Below is a small trained network, with its code and all its weights. Each question gives an input and a target symbol and asks what happens when units are switched off, that is, made to give their printed mean instead of their output.

import numpy as np


def w(rows, s, z=0):
    codes = np.array(rows[::2]) - 128.0
    scale = np.full(codes.shape[1], s)
    scale[-1] = z or s
    return codes * scale


def norm(h):
    return h / np.sqrt((h * h).mean(-1, keepdims=True) + 1e-5)


def f(y):
    return y / 2 * (1 + np.tanh(0.7978845608 * (y + 0.044715 * y**3)))


def softmax(a):
    e = np.exp(a - a.max(-1, keepdims=True))
    return e / e.sum(-1, keepdims=True)


def log_softmax(a):
    a = a - a.max(-1, keepdims=True)
    return a - np.log(np.exp(a).sum(-1, keepdims=True))


def net(x, mask):
    ids = ['αβγηξστφ'.index(c) for c in x.split()]
    T = len(ids)
    res = E[ids] + P[:T]
    r = norm(res)
    for j in range(2):
        rows = slice(3 * j, 3 * j + 3)
        q, k, v = (r @ M[0][rows].T for M in (Q, K, V))
        z = softmax(np.where(np.tri(T) > 0, q @ k.T / 3**0.5, -1e9)) @ v
        o = O[0][rows]
        res = res + np.where(mask[j], z, o[:, -1]) @ o[:, :-1]
    y = f(norm(res) @ A[0][:, :-1].T + A[0][:, -1])
    res = res + np.where(mask[2:14], y, B[0][:, -1]) @ B[0][:, :-1]
    return log_softmax(norm(res)[-1] @ U[:, :-1].T + U[:, -1])


Q, K, V, O, A, B = {}, {}, {}, {}, {}, {}
E = w([
[97,120,112,162,109,132,129],'α',
[127,162,194,166,174,136,143],'β',
[107,121,107,141,107,126,151],'γ',
[209,153,147,117,71,102,86],'η',
[184,250,43,132,63,165,141],'ξ',
[134,120,99,149,158,141,114],'σ',
[94,110,89,166,136,106,139],'τ',
[168,106,106,129,131,129,163],'φ',
],0.022)
P = w([
[137,183,218,65,159,68,101],'0',
[177,50,56,147,224,108,102],'1',
[248,67,59,142,221,129,87],'2',
[175,70,86,190,222,116,71],'3',
[207,77,78,146,223,95,106],'4',
[178,78,76,127,253,112,109],'5',
[150,92,95,173,209,85,108],'6',
[141,82,86,143,230,93,107],'7',
],0.0063)
Q[0] = w([
[122,158,205,104,135,177,101],'head 1',
[139,156,144,4,72,213,107],'head 1',
[121,87,43,163,167,60,123],'head 1',
[150,106,10,165,122,83,107],'head 2',
[165,200,179,40,82,196,70],'head 2',
[187,157,145,145,146,45,81],'head 2',
],0.012)
K[0] = w([
[120,33,125,213,173,197,120],'head 1',
[197,98,74,210,90,139,148],'head 1',
[97,152,123,50,128,80,133],'head 1',
[85,244,99,54,88,25,89],'head 2',
[222,73,80,254,85,206,120],'head 2',
[188,175,211,149,116,122,92],'head 2',
],0.0098)
V[0] = w([
[127,171,76,96,137,137,60],'head 1',
[91,150,41,205,119,203,114],'head 1',
[80,90,168,177,94,100,52],'head 1',
[176,108,99,189,255,137,106],'head 2',
[33,161,135,169,120,212,63],'head 2',
[180,109,180,128,133,208,49],'head 2',
],0.0089)
O[0] = w([
[101,134,202,135,131,93,112,117],'head 1',
[149,111,142,116,132,42,136,74],'head 1',
[199,90,120,202,93,143,102,253],'head 1',
[147,245,182,117,187,173,137,173],'head 2',
[172,98,142,224,101,86,204,174],'head 2',
[145,40,150,204,190,168,103,37],'head 2',
],0.011,0.0043)
A[0] = w([
[65,53,176,79,193,19,122,1],'neuron 1',
[169,125,80,203,142,165,179,101],'neuron 2',
[126,189,218,184,180,146,61,212],'neuron 3',
[212,114,190,131,145,70,29,73],'neuron 4',
[84,19,168,121,154,167,144,44],'neuron 5',
[160,5,169,232,79,68,181,41],'neuron 6',
[109,111,91,180,120,196,115,12],'neuron 7',
[208,143,118,169,179,181,42,137],'neuron 8',
[63,56,59,85,92,124,150,129],'neuron 9',
[156,115,169,157,109,92,177,195],'neuron 10',
[210,245,97,134,49,161,127,54],'neuron 11',
[104,209,222,123,180,118,181,126],'neuron 12',
],0.011,0.0042)
B[0] = w([
[80,88,186,66,159,86,151,125],'neuron 1',
[56,139,159,82,134,153,171,212],'neuron 2',
[221,120,162,86,95,113,162,254],'neuron 3',
[116,144,71,91,7,141,144,156],'neuron 4',
[102,118,117,188,173,129,30,128],'neuron 5',
[148,69,52,93,193,154,176,243],'neuron 6',
[90,162,145,158,142,133,174,153],'neuron 7',
[79,144,144,157,58,67,158,241],'neuron 8',
[180,167,205,119,50,123,119,183],'neuron 9',
[103,107,122,142,171,174,90,176],'neuron 10',
[55,166,69,166,229,8,110,187],'neuron 11',
[213,106,119,180,199,146,91,212],'neuron 12',
],0.012,0.0089)
U = w([
[100,67,211,84,164,71,126,82],'α',
[224,164,199,176,174,130,151,142],'β',
[101,114,150,224,124,167,51,166],'γ',
[167,154,118,116,29,85,129,121],'η',
[122,202,61,178,176,36,120,38],'ξ',
[75,185,162,160,125,152,254,3],'σ',
[155,66,55,159,151,162,184,127],'τ',
[121,168,122,71,170,211,106,157],'φ',
],0.0092,0.0027)

Each question gives the input, a string of symbols that net reads in full, and the target symbol t.
The units are the heads (3 rows each of Q, K, V and O) and the neurons (one row each of A and B). Each row of codes is followed by its name. A weight is (code - 128) times the scale printed after its matrix; where a second scale follows, it is the last column's (O, A, B and U).
mask holds one flag per unit, heads first, then neurons. A switched-off unit (its flag False) gives its mean, the last column of its rows in O or B, instead of its output. The means were averaged over made-up inputs and are rounded, as every weight is.
A unit's drop is (log p(t) with every unit on - log p(t) with that unit switched off) / (log p(t) with every unit on - log p(t) with every unit switched off).
The circuit of an input: a set's keep is (log p(t) with only the set's units on - log p(t) with every unit switched off) / (log p(t) with every unit on - log p(t) with every unit switched off). Starting from the 12 units with the biggest drops (on a tie, the unit counted first), units are removed one at a time, each time the one whose removal leaves the highest keep (on an exact tie, the one counted first), for as long as the keep stays at least 0.8.
circuit, biggest first: the units of the circuit, biggest drop first
most important unit: the unit with the biggest drop
heads that matter: for each layer, one digit per head in row order, 1 if its drop is at least 0.15 and else 0, layers parted by /
drop when u is switched off: that unit's drop, to one decimal
input σ α τ, target β: circuit, biggest first	(head 2)
input ξ α τ α α η α τ, target α: circuit, biggest first	(head 1; neuron 1)
input ξ β α σ β η α, target α: circuit, biggest first	(head 1; neuron 1)
input η β β γ σ γ η γ, target γ: heads that matter	01
input β τ γ γ β τ, target σ: heads that matter	00
input γ α σ α φ σ, target η: heads that matter	01
input φ γ ξ φ α σ, target φ: heads that matter	10
input σ τ γ φ γ γ φ, target β: heads that matter	01
input φ σ φ, target φ: heads that matter	01
input β α α φ, target σ: heads that matter	00
input τ α σ φ α, target ξ: circuit, biggest first	(head 2; neuron 11)
input σ β α η α α σ, target β: heads that matter	01
input τ τ α η η β σ, target ξ: heads that matter	01
input φ α τ γ, target φ: most important unit	head 2
input α α β ξ, target ξ: drop when neuron 3 is switched off	0.0
input ξ β τ φ α, target α: drop when head 1 is switched off	0.9
input β α α, target σ: drop when head 2 is switched off	0.1
